Facts:
<1009> ψ:<122> <1069>
<1048> ψ:<1603> φ:<638> <497> <841>
<1063> ψ:<860> <1458> φ:<1124> <968> <1431> <98> <323> <136> <1218>
<1065> φ:<1004> <80> <1294> <908> <142> <1433>
<1080> ψ:<727> <628> <273>
<1090> ψ:<921> <485> <609> <136>
<1111> ψ:<812>
<1120> ψ:<1229>
<1124> ψ:<485> <609>
<1143> ψ:<860> <1327> <1229>
<1179> ψ:<1341> <1327>
<1182> ψ:<1458> <609>
<1183> ψ:<209> <1069> <1534>
<1185> φ:<326> <76> <497> <977> <1578> <806> <173> <590>
<1199> ψ:<921> <1451>
<1218> ψ:<282>
<1229> ψ:<1534>
<122> ψ:<609> <1069>
<1237> φ:<1062> <942> <1457> <1069> <1433>
<1277> ψ:<136> φ:<648> <1327> <1218>
<1294> ψ:<1185>
<1295> ψ:<866> <1509>
<129> ψ:<648> φ:<1009> <225> <1534>
<1338> φ:<76> <798> <98>
<1341> ψ:<306> <1509> <1534> φ:<522> <225>
<1346> φ:<1380> <775> <1080> <142> <1090>
<1349> ψ:<122> <282>
<1352> ψ:<609> <1218> φ:<784> <201> <435> <1431> <1143> <365>
<1369> ψ:<1515> <1509> <1451> <1090> <136> φ:<80> <484> <429> <719>
<136> ψ:<1534>
<1373> ψ:<354> <1182>
<1380> ψ:<736> <1327>
<1392> ψ:<1474> <1509>
<1411> ψ:<1069> φ:<1409> <59> <1349>
<142> ψ:<921>
<1431> ψ:<1346>
<1433> ψ:<921> <1451>
<1451> ψ:<29> <921> <609>
<1458> ψ:<609> <1224> φ:<645>
<1469> ψ:<122>
<1474> ψ:<921> <1674>
<1476> ψ:<1009> <354> <1069>
<1509> φ:<638> <76> <122>
<1517> φ:<727> <866> <1111> <306> <354> <1445> <323>
<1522> ψ:<1111> <306>
<1534> ψ:<609>
<1566> φ:<727> <677> <98> <77> <225>
<1578> ψ:<1069>
<157> ψ:<1199> <1069>
<1603> ψ:<29> <282> <806> <910>
<1674> ψ:<609> <1218> φ:<941> <645> <651>
<1684> φ:<1223> <812> <257>
<1689> φ:<399> <677> <873> <1120> <1522> <1603>
<183> ψ:<1534> φ:<727> <721> <1373> <435>
<202> ψ:<1009> <609> <1603>
<209> ψ:<1185>
<255> ψ:<1009> <1063> <1349> φ:<625> <873> <1445> <1451> <323>
<273> ψ:<39>
<282> ψ:<29> <921> <609>
<29> ψ:<609> <1069> φ:<1515> <1295>
<303> ψ:<924>
<323> ψ:<1111> <1069> <1433>
<347> ψ:<29> <812> <1090> φ:<721> <307> <858> <202>
<354> ψ:<122> <910>
<355> ψ:<1458>
<365> ψ:<947> <1224>
<368> φ:<326> <942> <805>
<393> φ:<1062> <1179> <805> <306> <1457> <1295>
<399> ψ:<29>
<39> ψ:<282>
<41> φ:<1124> <740>
<429> ψ:<323>
<440> ψ:<860> <609>
<448> φ:<860> <201> <941> <273> <991>
<484> ψ:<1111>
<569> ψ:<1515> <860> <1341> <183> φ:<1124> <153> <1392> <201> <59>
<599> ψ:<484> φ:<1480> <1502> <841> <645> <1522> <1182> <323>
<59> ψ:<1346> <1295> <1433>
<609> φ:<157> <812> <76> <805> <1457> <335>
<624> ψ:<80> <1534>
<625> ψ:<1578>
<626> φ:<624> <1533> <1120>
<628> φ:<1687> <80> <153> <883> <1433>
<645> ψ:<1111> <429> <1603> <1218>
<648> ψ:<282> <1534>
<677> ψ:<1502> <522>
<70> φ:<941> <142> <1069> <323> <1218>
<719> ψ:<1433>
<721> ψ:<429>
<727> ψ:<41> <609> <354>
<736> ψ:<609> <429> <1224> <136>
<740> ψ:<1218>
<769> φ:<883> <911>
<775> ψ:<1090>
<77> ψ:<1474> <282> <1063>
<783> ψ:<1111> <910>
<798> ψ:<812> <1327>
<805> ψ:<609> <1349>
<80> ψ:<1433>
<841> ψ:<866> <921> <1445> <1451> <1534>
<847> ψ:<1392>
<860> ψ:<866> <29> <1534>
<866> ψ:<609> <306>
<873> ψ:<202>
<879> ψ:<921> φ:<1380> <841> <1457>
<883> ψ:<860> <569>
<901> ψ:<1534>
<908> ψ:<1327>
<910> ψ:<921> <136>
<911> ψ:<1277>
<921> ψ:<609> φ:<736> <1392> <435> <202> <991>
<924> ψ:<1578> <142> φ:<399> <1223> <1515> <1480> <80> <1295> <273> <335>
<931> ψ:<609> <1509> φ:<1687> <257> <435> <1229>
<941> ψ:<1341>
<942> ψ:<860>
<947> φ:<625> <497> <977> <624> <484>
<956> ψ:<860> <775> <1533> φ:<696> <736> <1199> <142>
<966> ψ:<625> <609>
<968> ψ:<1111>
<977> ψ:<209> <257> <1637>
<98> ψ:<122>
<991> ψ:<122>

Known rows:
<1229>: [ -3  -3   5  -8   7   1  -3  -6   7  -2   4  -6  -8  -6 -13   4  -5   3
  -1  -3 -16  -1  -7  -4   2  -1 -10  -1 -10  37   0  -3  -6  -1  -8  -6]
<1469>: [  1  -3  -5  -8 -13   0  -1   8   6   2  -7   2  11   0  -9  -5  -6  -4
   0  -4  18  -2  -7  -3  -7  -2 -11   7 -15  -6  -2  -2   2  -4   7   1]
<991>: [  3   6  -3  -8 -18  -1  -1   0   3  12 -14  -6  15  -3 -15  -3  -5  -4
   0   2 -10  -4  -2  -2  -6  -3   3   5 -15 -19   0  -1  -8   2  -2  -4]
<142>: [ -3  -1   7   2   3   1  14  11  14  -3 -13   4  30  23 -12   0  -3   6
   0  -4   2  -4  11  -5   0   0  10  -7 -10 -23   0  -2   9   2   1   7]
<440>: [ -3   0  -1  -6 -12   1  -2   4  -3   7  15   4   3  -1 -12  -8  -7 -10
   1  -2  32  -5 -11  -3   2  -3 -15  -4 -10   9  -2  -1 -13   0  -7  -1]
<435>: [  0  28  -3  -4 -18  -1  -2  -5 -16  -1 -15 -12  -2 -12 -13  -3  -5   8
  -1  16 -19  18   0  -3   1  -2  14  -4 -14  11   3  -1 -28  -4  -7  -5]
<41>: [ -9  -5   2  11 -17   0  -3  -7  -4  -7 -23  -8   9   2 -12  -6   2  11
   1  -7 -15   5  26   0  -7  -1  18  -6  -2 -20   4  -1 -16  -2  -9  -3]
<696>: [ -2   8  -7  -3   3  -1  -1  -1   1  -1  11   4   0  -6   6   8  -5   0
  -1   4 -20  -1  -4  -6   1   3  -3  -8  -2   9   0  -1  -2   0  16  -3]
<355>: [ -4   3  -3  -5  -6   1  -2   3   5   0   9   7   4  -3  -8  -7  -5 -13
  -1  -3  11  -4  -8  -1  -1  -1 -10  -6  -6   6  -1  -2  -8   0  -2   1]
<721>: [  5   2  -5  -4  -6  -1  -1  -7  -1  11  -1  -8   0  -4 -10  -4  -5  -4
   0  14  -6  -4  -5  -5  -2  -3 -16  12 -14   9  -2  -2 -24  -1  -6  -4]
<323>: [ -9 -11  -6  34  -5  -1   9  12   9  17   1   4  21  28 -13  -8  12  -3
   0   9  43  -6  11   6  -8  -1 -19  -9   6 -27  -2  -1 -18   4   4   0]
<1674>: [ -7  -9  -8  42 -17  17   1  17 -16  36 -23  25  31  16 -12   0  10 -15
   0  -2 -14  -4  40  17  -4  18  52  -6  -7 -21   3  -1  33  41  -8  -5]
<1065>: [ 12  26  21  -4  -2   0  32  -7 -17   0 -23  -8  26  27  19  -2  18  23
   2  -6 -23  13  39  -3  26   1  61  -5 -14 -28   3   5  16  -3  -1  17]
<1223>: [  4  14  -3  -5   2   1  -1  -4  -9  -4   7  -2  -4  -7  13   7  -4  -3
  -2   0 -23   5  -5  -3   5   2   5  -8  -6   1  -1   2   6  -4  12   0]
<209>: [ 15 -11  -5  -7 -12   0  -2   5  -1  -8   6  -7 -12  -4  -4  22  -6  56
  -2  -2 -21  -1   2  -5  -2   3 -10  -9 -12   8  -1  -1  29  -2  11  -7]
<1346>: [ -2  -6  12   3  18  -1   4  -7 -13  -9 -21  -1  -1  14   5  -1  19   1
  -1  -3 -18  -2  29   5   6   4  31  -9   8 -22   0   0  22  -2  -5   5]
<1458>: [ -8  -8  -8  33 -19  21  -2  15 -12  19 -25  27  13   4  -9   4  13 -18
  -1  -3 -23  -5  36  20  -7  17  50  -5   1 -25   4  -1  40  39  -8  -6]
<1143>: [  6  -1  -1  -4  -8   0  -3  -4  -7  20  33  -5  -3  -1 -11  -3  -6 -14
  -1  17  14  -1  -8  -3  12  -2 -19  -6 -10  14  -2  -1 -21   0  -9  -5]
<202>: [  0   8   0  -7 -16   1  -1  -5   1   4 -12  -5  10  -5 -11  -7  -5  -6
  -1   1  -4  -2  -7  -3  -5  -3  -5  11 -15  -1   1  -1 -12  -1  -6  -2]

Rows:
No name comes twice in this set of rows, the named rows included.
[  0 -13  -7   1  13  -2   1   6  -6  24  32   3  -6   5 -12   2   0 -18
  -1  19  14  -5  -8  -2   8  -2 -20  -8   0  -7  -1  -2 -20   3  -4  -4]	<1522>
[ -9 -11   1  16  14  -1   2   4  38  -8 -14   8  16  18 -10  -5  -2  10
   0  -6   4  -3  15  -3  -9   1  -9  -8   6 -12   0  -2  -1   1   0   1]	<1218>
[ 21 -10  -6  -8 -17  -1  -2   7 -13   2  28  -4   0   4  -2  13  -7  49
   1   4 -12  -2  -4  -5   6   1  -7  -7 -17  -6  -1   0  18  -1  16  -7]	<1294>
[-10  -1  -7   1  14  -1  -3   4   4  -5   0  13  -7 -11  20  13  -4 -13
  -1  -1 -22  -2  -3  -4  -4   9  -1  -8   9   0  -1  -1  12   1  23  -4]	<1502>
[  2 -11 -10  -5 -18   2  -1  -6 -13  -9 -27   4 -16 -12  -4   1   4 -14
   0  -6  13  -5  -7  27  -7   0  29  43  15 -26   0  -2  31   2  -7   0]	<1048>
[ -9 -11  -9  22 -17   4   4  36 -16  62 -23  24  23   6 -10   2   1 -14
  -2  24  -3  -4   6   2  -1   7  10  -6 -13 -25  -1  -3  13  39   5  -5]	<645>
[ -6 -12  -9  -6 -16  -1  -2  -8 -18 -12 -26   2 -15 -12   8  -1   4 -18
  -1  -6 -22  -4  -3  11  -7  -1  18  18  26 -28  -1  -2  17   2  -6  -5]	<947>
[ -4   4  -6  16 -18   0   1  -5 -16  13 -23 -10  15  -3  -9   4   2 -13
  -1  12 -20   6  34  -2   4   6  53  -7 -12 -26   6  -2  -8   7  -8  -6]	<448>
[ 23 -10  -9  -6 -19  -2   0  -8 -14 -10 -31  -8 -14  -9  29  24   7 -13
   0  -6 -25  -2  -4  15  -8   1  10  48  19 -29  -1   0  54  -2  -3  -5]	<1185>
[ -3 -11  -3  64 -15  -2  27  -4 -15   6 -16   6  47  42  12  -2  44   5
  -1  -3 -14  -1  60  33   2  19  45   0  18 -25   0  -3   4   3   5   3]	<70>
[-11 -12   4  21 -12   0   4  -6  -3  -6   4  -1  10  21  -6  -8  13  12
   0  -6  19  -1  11   5  -2   4   1  -6  11 -27   0  -2 -12  -4  -9  -2]	<1277>
[ 24 -12  -8  -8 -17  -1  -3   4 -16   8  18  -2 -15 -11  -6  12  -5  15
   0   8  -5  -2 -10  -3  -2   2 -15  -6 -14 -15   0  -2  18  -3  12  -6]	<977>
[  7   9   9  -7  -9  -1   1  -2 -12  11  27  -5   2   5 -11  -4  -6   1
   2   0  10   0 -10  -3  17  -1  -4  -7 -15  12  -2  -3 -12  -4  -8  -1]	<883>
[ -7 -11  11  -3  35   1  -4  -5  42 -11   8   2 -14  -1  -9   0  -4  35
  -1  -8  -6  -4  -4  -5  -7  -1 -21   4  14  66   0  -1   1  -2  -9  -6]	<1534>

Now the same things, written a new way:
Known rows:
<901>: [-3 -2 -2  7  8 -1 -2  1  5  1 -1  1 -1  6  3 -4  3  4 -3 -4 -3 -8  1  7
 14 -1  2 13  9]
<860>: [ 0 -4 -2  1  7 -1 -3 -1  1  0 -3  4 -1  2  0 -3  5  7 -1 -3 -1 -7 -1 10
 11  1  4 10  5]
<1182>: [  4   3   0  -2   1   1  -2   9   0  -2  -6   2   1  -5  -7   2  11  -2
 -10   6   4   1  -2  13   6   2  -1   1  -8]
<1480>: [  1   2  -3  -6  16   2   1   3   0   8   0 -12  -3  -3  -3   2   0  -3
  10  -6  -5  -1   1  21  -2  -4   2   0   6]
<783>: [ 0 -4  2 -5 -2  2 -1  2 -1  4 -1 12 -1  0  5  3  0  0 -8 -1 12 -3 -1  8
 -3  4  2  1 -4]
<805>: [  8   8   1  -5   0   8   0   6   0   2  -1  -3   3   3 -13   1   3   2
 -15   2  -8  -2   5   6   5   0  -6   0  -7]
<956>: [  0  -2  -1   5  -3  -8   1  -5  -4  -7   1  -4   5  -1  -3  -1  -2   7
   1  -2  14   2  -2 -11  -3  -1   4  -4  -1]
<1223>: [ 2  0  2 -3 -7  2 -1 -1  0  4  5 -4 -6 -1 -3  0  0  0 -4 -2 -5  3  0  4
 -3 -1 -1  5  1]
<1451>: [  9   7   1  -1   6   0  -1  -1   3  -1  -6   4   5  -2   3   2   5  -8
  -3   7 -35  -2  -5   8   3   4  -1   4  -1]
<335>: [  1   1   4  -3  -7   1   0  -1   1   3   2 -12  -1   0  -7   2  -3  -4
  -4  -4   7   9   0 -18  -1   1  -4  11   3]
<282>: [  9   5   2  -4   3   1  -1   0   3  -1  -5   5   4   0   0   2   5  -6
  -2   7 -24  -3  -3   8   1   4  -2   3  -2]
<1237>: [  4   5   1   7  -2   3   3  -5  -4  -1   6 -11   1   3 -19  -3  -8   5
 -13  -5   2   0   3 -20  -8  -8  -7  -5  -1]
<41>: [ -5  -1   1  10  -9  -7   1  -7  -1  -9   3  -8   3  -3  -3  -3  -3  -1
   8   2  13  13  -2 -30  -5  -1   0  -3   3]
<365>: [ 1 -2  1 -3 -4  1 -2  1  0  2  0  6 -3 -1  6  1  3  2 -2  0 -2 -1 -1  7
  0  3  2  1 -2]
<1476>: [ -2   3  -3 -13   9  -1   2   8   4   4  -2  -5   0   3   3   3   0  -2
  12  -4 -10 -13   4  17  -1  -2   7  -3   0]
<1120>: [-2 -2  0  2  0  0 -1  3  1  4  0 10 -1  0  6  1  2  0 -7  1 10  0  1  5
  2  3  1  2 -2]
<153>: [  4  -1   2  -1  -9   1  -2   0   0   1   5  -1  -5  -3  -2  -1   3   1
   1  -4 -11   2  -3   1  -5   0   0   2   1]
<1533>: [ -2   0   0  -4  -2   6   0  -2  -1   0  -1  -5  -8   0   0  -1   0   0
   5  -2 -13  -1  -2  -4   4  -1   0   6   7]
<1431>: [ 0 -2  1 -3  0 -1 -1  0  1  2  0  9 -3 -2  7  0  4  1  0  0  2 -2 -2 10
  0  3  4  0 -1]

Rows:
No name comes twice in this set of rows, the named rows included.
[-5 -2  1  7  6 -3 -1  0  5  4  2  0  2  4  6 -1  3 -1 -4 -1 11  2  4 10
 10  1 -2  7  4]	<624>
[  8   3   2   4   3   1  -3   3   2   0  -3  11   2  -4  -1   2   7  -5
 -10   4 -28  -5  -4   5   0   3  -3   1  -3]	<1090>
[  6  11  -1   9  -7   8   2   0  -2  -5   2 -13   2   4 -21  -3  -5   2
 -10   7  -7   9   8 -17   1  -6 -20 -12  -6]	<609>
[ 8 -2  3 -5 -5 -3  0 -2  0 -2  5 -3  4  3 -5  2 -2  3 -5 -9 -8 -6 -2 -8
 -7  1  5  7 -2]	<80>
[ -6  -5  -2  29  -8 -15  -2  -5   5 -10   7  10   7   4  14  -6   2   7
   4   1   4   3   7 -11   4   0  -6  -5   3]	<183>
[ -9   0   0  16  -9  -4   2  -9  -1  -8   2  -1   0   0  13  -2  -5  -2
  16  10   8  17   2 -17   0   0  -8 -12   5]	<1566>
[ -2  -2   0   8 -10  -7   1  -6  -1  -8   1   2   7   1   2   0  -5   4
   8   2   8   7   1 -26  -3   2  -1  -5  -2]	<347>
[  3   1   2   6 -18  -8   0  -7  -4 -11   8 -14   5   0 -13  -2  -8   5
   2  -8   2   5   0 -47 -12  -4   0   2   1]	<628>
[  5   2  -2   0  -3   1   2  -5  -4  -6   3  -5   5   5 -14  -3 -10  11
  -5  -5 -14 -13   1 -27  -5  -6   1  -2   0]	<924>
[ 10   0   3   4   9  -5  -1  -6   0   0  -2   4   6  -2  -4   1  -3  -6
  -7  -2 -21  -8 -10 -16  -8   0   7   8   1]	<142>
[ -3  -2   4   2 -22  -6  -2  -5   1  -4   5  -1  -1  -3  10   0   2   1
  17  -2  -4  13  -1 -23  -4   4   0   4   3]	<435>

